Each row has a hidden stage along a path, written after it and counted from one end. A new block has a new path.
[ 113 -293   55 -105  401  131  296   63  245  -55   18 -294   12    7
  255 -558 -231   91 -120 -251  212  184 -264 -157 -576 -154  405  213
 -493 -244 -425 -316  141  -54   -7 -642 -241  163  -84 -442 -257 -133
  406 -303   30]
5
[ 358  364  214 -182   49  383  101 -105   78  221   48  206 -338 -282
 -256   96  142  116   29 -314  -28  -70  345  271  121  297   -6  198
  182 -231  293 -291  204 -196  126  -62   80 -290  219  227  454  244
  -78 -274  351]
22
[ 102 -173 -365  -73  459   69  187 -315  234 -252  174 -407 -258  184
  389 -130 -337  384  -37    8  132  141 -293  110  -12 -393  518  211
 -340  -90 -182  -12  203  192  -84 -406 -372  226  186 -478 -167  -73
   49  -26  410]
28
[ 139    3 -132  -44  147  146   71 -147   -5   86   18  195 -275   94
  227   -5  194   86  210   10  174 -203    5   20   20   43  -59  170
  -13  -18   -9  -89  206  -51 -149 -190 -106  -77   81  269 -120  120
 -269  -71  -25]
20
[ 263   67 -162   68   38 -157    0 -235 -187   -2    3 -100 -306  510
 -611  -79   23 -216  455   90   29   19 -220  383  -23 -132   96  339
   69  -24   62  171   92 -463 -218   87 -310   73   22   54  -13   77
   71 -177   28]
33
[ 188   -6  338 -143 -276  116 -201   68 -104  132   92 -168  340 -291
  105   33 -105  354   66  366 -365   62 -142  288  -78 -160 -519 -206
  237  -40  156   -9 -241  -77  218  223  390 -122 -375  -38  233  195
   53  -80  -71]
4
[ 195  211  163  121   25 -184  113 -155  273  -25 -133  121   21  193
 -470  -85 -215  104  218  112  344   -4 -239  185   47  291  204  365
 -128  -29  -80  -94 -182 -455  -93  146  -93  342 -157   90  -82  -40
  201 -164 -105]
3
[  72  142  113 -191  -69   40 -278  248 -153  232   14  -54  259  -61
  -45  209 -189  146  165  169 -447  138  -63  236  247   62 -648 -221
    9  -15  356   48  117 -108   21   74  301   -6 -443 -171   33  -83
 -111  -71  202]
16
[ 102  -70   51 -108 -310  349 -225 -141 -307  118  254  -66   48 -180
  214  227  154  281   29  499 -461   98 -125  280   43 -326 -469 -236
  306  132  153   -4 -179  -36  159  226  177 -203 -145   96  220  250
 -139  -57 -169]
28
[ 130   90  106 -217   28 -127 -171  125 -244  230 -107   64   61  242
  343 -248  238   72  236   31  -21 -335 -144  130  176  291 -364  -58
 -265 -160   24  165  154   -4 -256 -268  108   84 -281  130 -145   50
 -374  -59 -144]
1
[  38  -13  330   26 -359  236 -361 -170  -39  148  242   31   95 -172
  401  -37  290  200 -120  406 -415    5   30  185 -155 -274 -249 -384
    9   25  -29  -77 -251   91   66  155  417 -207  -66    3   44  164
   60 -109 -461]
5
[ 292  372  369 -121    3  197  -50 -181  552  208   -4  183 -275 -320
 -319  302  -40  -76   34 -329 -159  147  649   93   20  250   15  154
   21 -287  371 -349  300 -166  268   16  216 -401  336  111  332   97
   88 -317  433]
14
[  91   38 -309  155  403  -79  115 -559  118 -139  155 -127 -382  120
  401  114  -97  267  251   83  428 -342  -91  158  325 -555  430  104
  249   42   50 -108  109   68 -520  -22  -50  -80  158 -138  -48  144
 -235   80  435]
30
[ 140  564  357 -131   38  138 -171 -234  649  436  -71  200 -224 -270
 -163  195   38  -30    6 -238  -65  323  828  -40  133  113  -25  331
   -7 -226  334 -452  344 -267  343  183  372 -399  281   13  109   28
 -172 -352  478]
17
[   7  129  197  122   65  199  129 -104  252  -68   59  414  -39 -116
 -158  316 -157    7 -136  -50  130 -100 -160  -22  288  518  220 -198
 -346   56    7 -417 -126 -183 -326 -184  -51  303 -109   47    8 -211
  313 -163 -162]
16
[ 101  -13  196  -87 -245  141 -268   76   48   94  109  -71  262 -275
   -1  355 -196  196   88  332 -512  223   -8  196  -25 -158 -558 -286
  168   32  294  -20  -56  -51  221  210  307 -188 -259  -73  128   33
   89  -74   37]
12
[ 353  190  483  -99  -44  236  104  -71   83   41   74  166 -124 -272
 -136  -56   76   90  -91 -288   -6 -317   55  273   32  462  149 -135
  -79 -297  102 -265  -93  -75 -109 -233  148  -76   39  141  469  197
  273 -254   -3]
3
[ 228  220 -183  126  108  -34   88  -87  -56   26  -55  135 -235  369
 -615  -83  -56   43  371   47  227   17 -233  359   48  113   96  448
   79   39   55   58   53 -478 -158  138 -247  206  -56  122  -96   11
   38 -156   39]
22
[  53 -256 -158  -35  449   45  154 -135  576 -249  107 -327 -130   85
  299 -139 -464  185 -121 -165   44  312 -127 -103 -327 -240  517  131
 -605 -185 -228 -149  286  195   31 -553 -296  189  181 -571 -326 -259
  375 -149  312]
15
[ 117  -37  175  -95 -249  225 -230   42  -64  112  154  -63  206 -256
   54  252 -104  265   72  367 -461  169  -52  237  -42 -192 -544 -232
  233   52  242  -31 -116  -53  218  218  298 -177 -257  -17  156  122
   43  -79  -23]
18
[ 179  -38   80 -108   62  -69   15 -116   20   92  -85  124 -123  160
  378 -206  254   63  237   31  223 -364  -52   -8  -49  181  -89  131
 -171 -147 -119   20  113   -3 -172 -267  -30  -20  -12  322 -144  163
 -281  -72 -211]
2
[  87 -252  -63  -17  389  223  228  156   -4   59   42  -93 -148  122
   -8 -459  -42 -163   42 -338  144  128 -176 -100 -553 -156  238  170
 -289 -153 -262 -314  271 -214 -194 -593 -248    3 -103 -306 -280 -136
  368 -368    4]
18
[  71  121  -35 -182   64  -59 -199  159 -250  228  -67  141   -8  233
  216   -8  175  -36  252   22 -178 -213  -78  104  262  258 -470 -142
 -266  -63  144  134  299    8 -272 -238   87   61 -240   92 -185  -72
 -372  -15  -43]
8
[ 380  323  440 -150  -17  206   61 -133  300  166    4  136 -220 -316
 -259   50   45   26   12 -328  -60  -86  396  207  -12  322   52  109
   40 -327  237 -303  128 -150  151  -70  205 -285  211  164  451  213
  124 -284  271]
6
[  36  216  -13   60  103  251  223 -148  -47    8   36  359  -84  -23
 -189  219  -59  174  -55   88  289  -94 -334   88  445  421  177   65
 -123  151  -29 -358 -167 -351 -302  -49 -194  380 -180  138   51  -91
   13 -126 -105]
26
[ 136   -2 -236 -115  147  154   51  -84 -218  135   -5  234 -307  209
  319  -54  340   82  265   34  152 -292  -69   41   99  120 -193  174
  -49    2  -18   23  276  -20 -205 -263 -177  -43   49  372 -161  142
 -471  -31  -93]
22
[ 152  177  119  -17   63  466  187  -19 -244   22  156  380 -179 -174
  -81  115  135  153 -164 -155   64 -306 -245  232  330  504  129 -220
 -101    1   52 -336 -102 -131 -362 -279  -79  170  -92  152  298   35
  118 -171 -119]
23
[  12  187   92  175   64  -16   98 -180  459  -77  -51  334  -15   39
 -380  350 -312    8   48   86  216  105 -119  -24  241  402  215  111
 -289   97   21 -303  -87 -348 -157   56 -119  343  -79   48 -153 -253
  255 -142  -63]
15
[ 269  556  555 -183   -4   56  -89 -203  552  420 -125   80  -98 -314
 -130  -98   73   97    0 -260   85  135  667   69   37  182   52  373
   43 -358  209 -410  150 -302  330  155  420 -348  169   39  259  175
 -113 -377  379]
2
[ 158  122  426   27    3  194  166  -57   62  -44   62  274   45 -191
  -12  -43   -9  140 -194 -129  186 -348 -267  132  176  562  272 -251
 -285 -120  -94 -357 -289 -126 -348 -283   58  265 -185   63  231   -4
  338 -200 -261]
2
[ 108   -1 -309  147  412 -186   94 -632  228 -243  164 -289 -358  162
  435  123 -218  295  221  116  366 -279 -137  184  311 -635  543   76
  131   -6   18  -21  104  155 -479  -44  -95  -23  219 -278  -48  106
 -157  115  493]
33
[  93 -244   -9   16  347  162  211  151   55   34   18  -93 -101   92
  -39 -432  -54 -212   50 -328  129  127 -174 -111 -598 -166  260  122
 -303 -166 -273 -307  252 -216 -202 -570 -228  -18  -87 -307 -278 -155
  427 -358  -52]
9
[ 124 -284   62 -114  400  104  286   33  280  -79   19 -324   19    8
  289 -554 -255  149 -127 -233  220  173 -266 -132 -546 -155  431  221
 -496 -256 -421 -287  121  -21   10 -628 -230  176  -69 -454 -242 -116
  395 -282   57]
4
[ 115  207    5  188   50 -148   45 -165  410  -64  -98  211  -80  204
 -572  222 -278  -52  243   86  186  155  -93  111   76  238  172  290
 -171   45   52 -101   14 -418  -84  150 -169  247   -6   61 -182 -184
  229 -145   -4]
11
[ 114  113 -372  194  474   10  151 -417   56 -118  145  -57 -378   74
  415  -27  -73  440  232    2  525 -397 -143  244  280 -524  445  150
  322   41   41  -91  128   92 -542  -39  -15  -70  123 -150  -83  151
 -255   92  456]
24
[ 124  -68 -415   -1  496   56  169 -314  203 -250  177 -347 -301  183
  408 -153 -303  493    6  -13  226   17 -287  213   64 -423  551  214
 -211  -76 -130   33  206  226 -182 -326 -299  197  200 -458 -162  -29
  -24   29  464]
25
[  56    1 -119 -102   84  -39 -142   -1  -19  121  -50  236 -168  246
  267  136  199 -125  278   17  -87 -204   41  -38  139  224 -315  -70
 -297  -39   95   91  369   61 -239 -289  -60  -30    3  234 -270  -61
 -340  -16  -96]
12
[  60  174  245  108   54   95  182 -124  229  -53   -8  333   47 -103
 -157  144 -165  106  -95   18  267 -142 -255   15  255  487  240  -63
 -296   31  -90 -384 -225 -250 -285  -97  -25  368 -182   69   19 -143
  263 -137 -202]
6
[ 130  196  190 -260  -14  -94 -229  275 -345  306  -86  -52  259  104
  153 -195   42  168  193   79 -204 -166 -190  261  278  235 -560 -143
 -132 -133  171  128   77 -100 -168  -96  292  116 -523  -80   -8    0
 -287  -72   31]
3
[ 305  234  350  -75  -14  271   40 -112  284   54   78  227 -242 -303
 -251  244   10  -45  -45 -325 -161  -98  311  184   34  368   89 -106
  -64 -251  257 -293  148  -59   14 -167  110 -239  240  132  403   95
  239 -248  188]
10
[  66  159  -10 -196   56  -59 -225  203 -272  253  -65  111   44  210
  180  -10  133  -18  236   19 -226 -170  -84  136  293  253 -506 -165
 -256  -67  178  134  290  -13 -257 -208  135   70 -300   22 -159  -93
 -352  -23    2]
8
[  73 -309 -202 -156  424  261  302  -27  -12  -26   93 -282 -160  115
  204 -359 -129   28  -58 -167  132  239 -300 -117 -363 -246  322  255
 -355 -115 -324 -283  234 -129  -55 -614 -433  135  -33 -369 -205 -100
  189 -286  128]
29
[  85   66 -260 -245  102   75 -100    5 -494  231   -6  140 -211  338
  293   17  340    4  296  110  -86 -263 -158  131  387  177 -438   16
 -124   21  113  155  312  -40 -293 -250 -139   59 -151  253 -122   70
 -619    1  -28]
28
[ 105    2  200  -96 -239  140 -258   80   34  104   98  -70  266 -280
   -3  341 -191  206   90  327 -496  212  -18  200  -16 -147 -560 -271
  172   25  291  -21  -51  -60  218  210  310 -182 -266  -66  139   41
   72  -69   40]
11
[ 147  -54 -178  104  450 -173  107 -378  486 -305  125 -353 -203  116
  432 -158 -399  426   48  -41  283 -110 -165  162  -31 -443  619   97
 -244 -159 -133   15  129  301 -246 -255  -71  134  205 -483 -184  -42
  149   63  425]
6
[  77  187 -115 -306   24   57 -219  162 -566  312   10  -49   63  195
   93   81   93  113  242  174 -332  -56 -204  292  512  101 -641 -116
   -8   18  300  154  208 -137 -187  -50   91   90 -429  -43   39    3
 -499  -28  186]
29
[ 136  202  203 -256  -45  -60 -230  279 -323  297  -62  -89  300   15
   84 -117  -39  208  182  121 -267  -88 -178  285  268  160 -609 -160
  -39 -107  223   99   45 -117  -93   -3  342   84 -545 -123   53    7
 -234  -64   95]
4
[  57 -100  212    1 -323  223 -312  -67  104   43  206   -7  163 -272
  150  349  -41  169    0  403 -538  198   39  149 -140 -258 -427 -369
  121   67  187  -51 -124   45  210  198  300 -249  -95  -14   83   72
  149  -78 -181]
13
[  19  -46  253   42 -355  260 -365 -151   14  105  249   61   73 -194
  338  131  226  144  -97  403 -493   79   63  151 -158 -289 -293 -419
   17   62   36  -75 -172  104   94  153  356 -251  -13    7   25  112
   88  -94 -408]
8
[ -35  -24  181   60 -312  325 -391 -173  -39  153  291  128  -25 -118
  379  117  311  128 -114  377 -476   71  106  144  -91 -289 -266 -410
   -5  100   46  -98 -126  109   27  124  338 -242   11    1  -40   92
   19 -116 -406]
18
[  68 -345 -139 -166  374  194  279 -112   72  -67   92 -342 -130  101
  229 -288 -172  -26  -71 -115   82  270 -277 -162 -361 -278  346  207
 -408 -131 -333 -285  198 -108  -25 -596 -428  128   -1 -384 -180 -106
  224 -281  108]
32
[ 108  -55  -54    4  111   61   13 -188  224   22   18  185 -245   79
  181  126   78  -29  202    8   87 -118  103  -62  -57   33  -26   88
 -118  -40   15 -107  223   -8 -110 -186  -76 -109  146  214 -168   41
 -112  -89  -28]
16

Each row has a hidden stage along a path, written after it and counted from one end. A new block has a new path.
[ -69  -24  193   49    5   70  116 -106  -90  -69   80  116   62   93
   -8   93  -84  106 -126  110  116  334  -34    5 -204  -53 -188 -115
  -27   21    5   72  -22 -229   10  -28  295  153 -266  -97  117  -50
  -17   14  -80]
12
[ 190  178  181  104  185 -205 -130  -75 -290 -124   81  -47 -109  150
  -86 -132  111 -186 -191  323   23  -24   67 -278  -54  126 -426  112
  -37   15  129   34  204  -55 -132  160 -105  -60   38  123   60 -139
  188   52  156]
1
[   5   28  -49   91  -86  159   64  -15  100   16   85 -159   29 -270
 -142 -140  -48 -100  -30   22   10   44   22 -237 -149    0  -93   81
  199   -2  -30 -127  -56  -47    9  -28 -178 -219  173  -17  124 -192
   84  -62  122]
23
[  65   46  -28   12  202 -113   42  -83 -311 -207   52   58 -125  208
  -13  -89   94  176  -76  114  -14  -26 -186  -69   13  -43 -241 -135
    1 -197   46   28 -187    8 -100   81 -247   18  350 -145  -69 -262
  -33   16  110]
26
[  13   17  -49  119  -75   50   38 -112  -38  -10   51  -96   31 -317
 -181  -25   36  -57 -118  159 -129   64  107 -157 -205   86 -236  115
  158   88   -9 -148   39  -89    6   30  -32 -266   76  104  114  -79
  102   33  149]
11
[ 152  -47   52  116  161 -181  -41  -98 -255 -172  -36   -7  -39  108
   -5 -111  217  -65  -72  245 -103  -89   94 -108  -40  162 -259   63
  -39   71   90  144  -30  165  -89   80  -15   40  164 -109 -167  -71
   37   -5   48]
6
[ -46  -81   73    7  132  -31  109    3 -162 -144  -24  123   25  156
   43  -48   41   62  -38   63  118  182 -107   21  -51  -23  -84 -111
 -115  -49   27  178 -185   27  -62   30   96  214   33 -264  -97  -40
  -35  -23 -183]
17
[ 141   -2  248   35  218  172   74 -182 -146 -246  -38  -18   -8  226
 -105 -237  -34   11 -206  227  244   96 -135 -269  -12   70 -286  -35
 -105 -226   58  224 -389   66  -95    8   23  306  144 -361 -173 -338
 -105 -101   61]
26
[ -82  -59   -7  -18   73    1   95    4 -142  -33   48  188    8  -18
   28   20   34  107  -17  -16   35  273 -119    2  -27  -78  -75 -125
  -54  -19  -11   -1  -13 -128  -71   44   66   -5  -11  -18  133   -8
   37   30 -201]
18
[  70  -78  -10   52  107 -136   25 -167 -214 -124   60   95    9  190
  140   22   87  182   -3   61 -180   78  -10   33  -69  101 -174 -167
  -44  106   36  112   31   13  -53   -4  101   32   46  -28    9  -77
  -13  -92  -76]
6
[ -47  -75   28  -38 -167  113  169  -26  179  -38   -2 -141  121  -56
   30   21  -87   54  -38 -127   68   65 -111    5 -205   36   86  -69
  116   70  -69   25  -89 -144   55  -81   89  -26   47  -95   -9  -50
  -41  -36  -86]
13
[ -21  -14  136   69   89    3   10   21 -123  -45   80   67  -91   65
  -25  -73   63    4  -57   66  130   56  -64 -143    9 -124 -141  -21
   91 -105  -14  -22  -68 -105  -38   28  -65   25   63  -82   91 -201
    1  105   53]
26
[ 228  178  -17  287    4  -83  -91 -200 -343 -211  124 -180  -58 -183
 -314 -131  114 -225 -123  437 -214   -9  137 -341 -170  220 -659  196
  150  111  104 -194  167  -37 -119  103 -119 -337  198  187   41 -149
  200  -54  342]
2
[  50 -136   -4  138   52  115  147  -33 -119 -224   -7   51   36   19
  -73  -99   81    0   64  142   27  148  -39  -71  -64  -55 -116  -44
   54    7   56  130 -265  164  -41  -67   22  125  100 -363 -155 -105
  -60 -106  -47]
18
[   0  -90  268   68  180 -245   13  -11 -132 -130   27  171  -72  410
  191  122   79   75  -76  165   29  100  126   47 -109  -21  -71 -117
   -5  111  109  320   62  -32  -17    8  203  296 -318 -188   42  -85
  -37   47  -43]
5
[  66  -13   59  -61  134  106    7  -66   22   -5  -14  -51  -34  -44
  -19 -224   24   -5 -133  -14  105  -60 -116 -256   75   43  -40    7
    7 -135  -31   19 -152    6  -61   46 -188  -60  253  -18   48 -263
   16   18   14]
25
[-193 -174  111  132 -247   58  114   -1  314   56   44 -109   70 -206
   24  157 -108  -18  -13  -86  -63  111  232    2 -302   36   85    8
  340  263 -105  -11   52 -237  135 -135  279  -77 -287   -6  244  -68
  -52  -11   25]
10
[ 136   -9   30  133   47  122   94 -104 -260 -192   53   95   -8  -83
 -208  -53  145  -11  -65  283   25  191  -64 -141  -69 -111 -309   34
   39  -33   87  -43  -84   -1  -67   16  -11  -41   60 -121  -55  -64
   42   76   76]
14
[   9  -60   97   77   76   54   55  -55 -123 -140   68   18  -29  171
   31 -130   15   65   10    7  107   57 -127  -88    8  -58 -145 -119
   36  -90  -29   59 -187  -19  -39  -39    6  128  155 -210  -36 -219
  -77  -54  -20]
25
[  65  -96  286 -117   57  158   72  -67  150   19  -82  -23  113  109
   88 -139  -17  -43 -181  -40  294   94  -79 -134  -43   72   82    5
 -157  -28  -24  238 -116  -48  -10  -15  217  254  -87 -154  -68  -59
  -38   18 -223]
11
[   9  -10  259 -119  121   52  104 -145  -20 -221 -142  -29  -54   38
 -142  -60  -73    8 -344   83  213  155 -142 -221  -40  215 -231  -15
  -78 -157  -15  120 -216 -294 -153  126  158  125   53  -21   37 -208
  -85   26  -53]
23
[ -40  -67   34   51   18   59  130  -65 -112 -114   48   34  109  146
   71  -39  -37  117   17   22   63  158 -143   58 -125  -25  -85 -162
  -48   16  -11  115 -175   26   15  -63  135  157   28 -253 -103  -58
  -45  -90 -142]
14
[  78   88  -10 -421 -159  331  214 -171  760  274  -73 -380  206 -339
   32  -38 -361  121 -381 -311   73   31  -28 -274 -391  247  433   26
   75  -32  -37   89  -18 -247   93  -55 -237 -253   68  165  297 -262
   77 -158   29]
10
[ -52   11  176 -121   11 -158   -6  -26  164   45  -59 -246  153  263
  270 -112 -158  -45 -135 -165  120 -109  -62  -23 -174  363   75  -73
 -148  107  -72  254    2  -52    6   25  165  162   53  -40  -74  -68
   26 -162 -232]
4
[  75  -21  -28   -4   51 -150  -15  -23    2   18   69  -63   32  164
  220  -51   54   56   34  -50 -115 -118   -1  -26  -76   77   59  -88
   40  139   29  112  117   88   12  -21 -114  -67   97    7   23  -97
   76  -66  -43]
4
[ 142 -189   84   66  -97   49   97  -41    2 -103   81   80    1  105
   98   42  187   67  113  -67   -7  104   12    9  -55 -135   30  -76
  123  127   15   62   82  -79  -12 -123  143   64  -24 -118   -4    3
  -72   10  -91]
8
[ -17  -64   66  106   74   18   61  -50 -103 -157   47   22  -69   66
  -37  -70   24   42  -27   78   24   59  -29 -107  -31  -41 -163  -70
  119  -41   -6   38 -156  -34  -38  -15  -25   42   94 -158   34 -224
  -59  -24   61]
24
[-324  -80 -416   57  -66 -245   -9  144  158  185  -48 -245   43 -459
   93  -62   -2  -28   78 -173 -388 -341  132   48 -142  242  191   52
  283  218 -156 -159  -43  184  100   75 -354 -516  396  153  113  -76
  145  -23   29]
16
[ 155   94  -42  138    7  165  -16  -81 -284  -15  212   81  -92 -243
 -243 -136  162  -30  -16  157    2  161 -109 -300   42 -210 -376   70
  132 -131   11 -341   99 -161  -97   45 -235 -322  242  164  198 -166
  142  128  173]
26
[  39 -129  -63 -166  -94   26   57  -53  238  128  -17  -66   41 -169
  151   -8   74  103  -39 -285  -89  -62  -45  -51  -27   88  226  -41
   82  109  -96  -43  128 -157   -3  -15  -42 -234  158  218  163  -28
   18   40 -152]
9
[ -90 -140  -47  -17  164 -192   12  -76   24  -26  -90  -25   -8   60
  180  -34   48  135  -87   -3 -189 -174   95   40  -64  195   76  -82
   31  105  -20  202 -136  160   27   38  -44    6  110  -82  -18 -157
  -38  -28  -26]
10
[ 129  -24  257  -22  250 -176 -123  -74  -83 -115  -83  -62  -53  305
  150 -204   80 -127 -166  102   87 -188  -27 -223  130  267 -129    5
 -118   62   36  255   20   74 -112  103   43  125   39   28  -54 -180
   37    0  -90]
1
[  52 -192  -55   42  -14  244   85   32  167   25  -37   45    4 -376
  -96 -109  138  -93   31    2  -24   47   28 -255   81  -87  132  102
  220   87   -8  -53  -70   84  -17  -47 -134 -241   41    3  144 -115
   43   74  -34]
19
[ -49 -130  125  -89  119  126  105 -107   52  -41  -88   60   99   56
   88  -76  -66  104 -140  -12  115  128 -136  -63   -6   95   39 -119
 -110   -2  -35  193 -214    1  -13   -9  175  145  -68 -124    0 -118
  -56  -25 -219]
14
[ -32 -324  199  134 -228  123  178    2  177 -150   45   -6  107  226
  200   71   32   67  203 -197  104  111    0  144 -125 -110  154 -171
  190  213  -90  185 -106  -86   92 -264  437  302 -174 -359 -109    1
 -237  -97 -209]
10
[ 247   73  127   39  288 -182  -58 -109 -250 -167   18   60 -117  251
    9  -83  172  -17 -170  338  -50  -56   63 -203  -20   51 -238   27
  -44   -1  202  208   66  135 -104  107 -188   41   23  -55  -27 -188
  105   50  157]
3
[ -13  -46   70 -123  -27  218  136 -104  219   39  -56  -81  128 -163
  -18  -55 -127   45 -190  -53  105  125 -105 -155 -129  101   76  -22
    6    4  -44   60 -119 -116   17  -21   59  -53  -23    1   99 -124
   14  -22 -106]
14
[ 143   21   65  -76  -58 -102   53  -30   72  -66  -11 -159   14   61
   46   -4   62  -34 -108  -31    4  -71  -30 -100 -161  142   -4   27
   57   74   37   66  119 -126  -47   32  -62  -81  134   48  -18  -48
   54    3    0]
5
[  54  -39   10   26   21  150  136  -90  -11 -130  -37  -66   86  -78
 -102 -113  -14   -5  -92  115   58  101  -78 -128 -135   56 -102    1
    7  -27   29   85 -225   65  -21  -18  -16   27  127 -209 -107 -120
   -3  -75  -13]
15
[  42   51  184   83  311 -100  -15  -92 -325 -254  -90    9  -88  157
 -153 -223   65 -103 -250  351  149   28  -20 -213  -12  163 -412   62
 -156 -180   80  196 -296  104 -146  172  -25  222  183 -253 -179 -220
    0   -4   69]
23
[ 166   84  126 -164  231 -150  -68  -94  -12  -13  -20 -100   11  329
  223 -191   -9   14 -174  -15   65 -155 -122 -169   27  222   -2  -82
 -184   -9   59  247   61   65  -82   90 -142   64  147   47  -20 -189
   94  -74  -98]
2
[  11  -32   -8 -250  114  135   67  -59  -71  146   55  223  102   37
  189  -89   16  215  -51 -233  152  258 -364  -21  132  -96  102 -216
 -279  -99  -68  -16   62 -153  -79   47   31  -30   76  154  160   29
   82   64 -428]
15
[  27  -45   37  -99  106   49  133  -42 -180 -120    8  190   16   96
   19  -25   54  140  -58  -19  129  293 -240  -18   12  -66  -91 -156
 -164 -105   21   67  -83 -129 -125   53   68   98   79  -87   15  -11
   -5   10 -253]
18
[ 138  -72  378   24  299  116   85  -15 -221 -216  -87  213    1  305
  -66 -182  125 -109 -180  325  418  266  -64 -169   29 -112 -174   33
 -270 -175  152  386 -290  147 -110   50  183  527 -158 -489 -247  -76
  -44   59 -157]
16
[ 157   10   20   37  109  129   59 -118 -244  -72   88  165    5  -33
  -95  -72  143   70  -72  197   38  199 -122 -133   -1 -157 -215  -25
  -53  -58   81  -37   -1   -1  -61   25  -59  -55   39  -28   26  -58
   84  100   -8]
13
[ 157    3  211  -31  152 -132    3  -38  -19 -108   79   63  -87  393
  190   23   47   71  -74   61   49    2   -9  -95  -28  -56    8 -127
   42   64  124  237  147  -56  -39  -15  -46  125 -161  -46  113 -186
   22   17   17]
2
[ 242 -104  234 -116   48   49 -121  151   74  231   66  154  -26   60
  217 -165  329 -191   49 -159  253  -53  -97 -232  290 -217  246  101
  -58   88    7    4  398  -55  -64   20  -42  -76  -82  239  147   95
  173  302 -289]
4
[  78  106  328  -55  232 -242  -56 -167  -91 -218 -157 -173  -52  239
  -41  -95  -71 -137 -421  270   97  -73   44 -249 -127  469 -344   73
 -144    1   75  281  -48 -126 -144  200  134  154  -18   39  -45 -205
   35  -31   54]
2
[-272 -137  111  179   23 -251  -14  112 -145 -122   -6  -35  -88  139
   91   -6   45  -20   41  -19   17 -134    0   62  -18   70 -133  -63
  181   43 -137   21 -173  -73    8   32  130   87  113 -156  -41 -146
 -105   73  -16]
26
[-175   20  185 -278   50  -35   16   44   64  167    7  -22   78  238
  286 -118 -155  130 -132 -399  341   60 -386   -3   51   96  125 -210
 -244 -176 -202   39  -40 -333  -49   80  124  140  170   91   99  -87
  -13   32 -405]
26
[  91  -58   86  -35 -302  390  192   25  193   24   73  -31  108 -369
 -202  -25   16 -132   -9 -139  247  362 -153 -219 -114 -153    2   89
  128    6  -64 -218   96 -377  -51  -78  131 -177  -10   81  168   74
   55   64 -165]
17
[ 229  -86   99 -311 -323  274  213  -13  609  106   62 -174  110    3
  209  104  -85  121   -8 -472  140   57 -204 -129 -137  -91  511 -120
  227  123  -32   26  262 -386   44 -202  -41 -169  -62  167  254  -78
  -20  -18 -155]
4
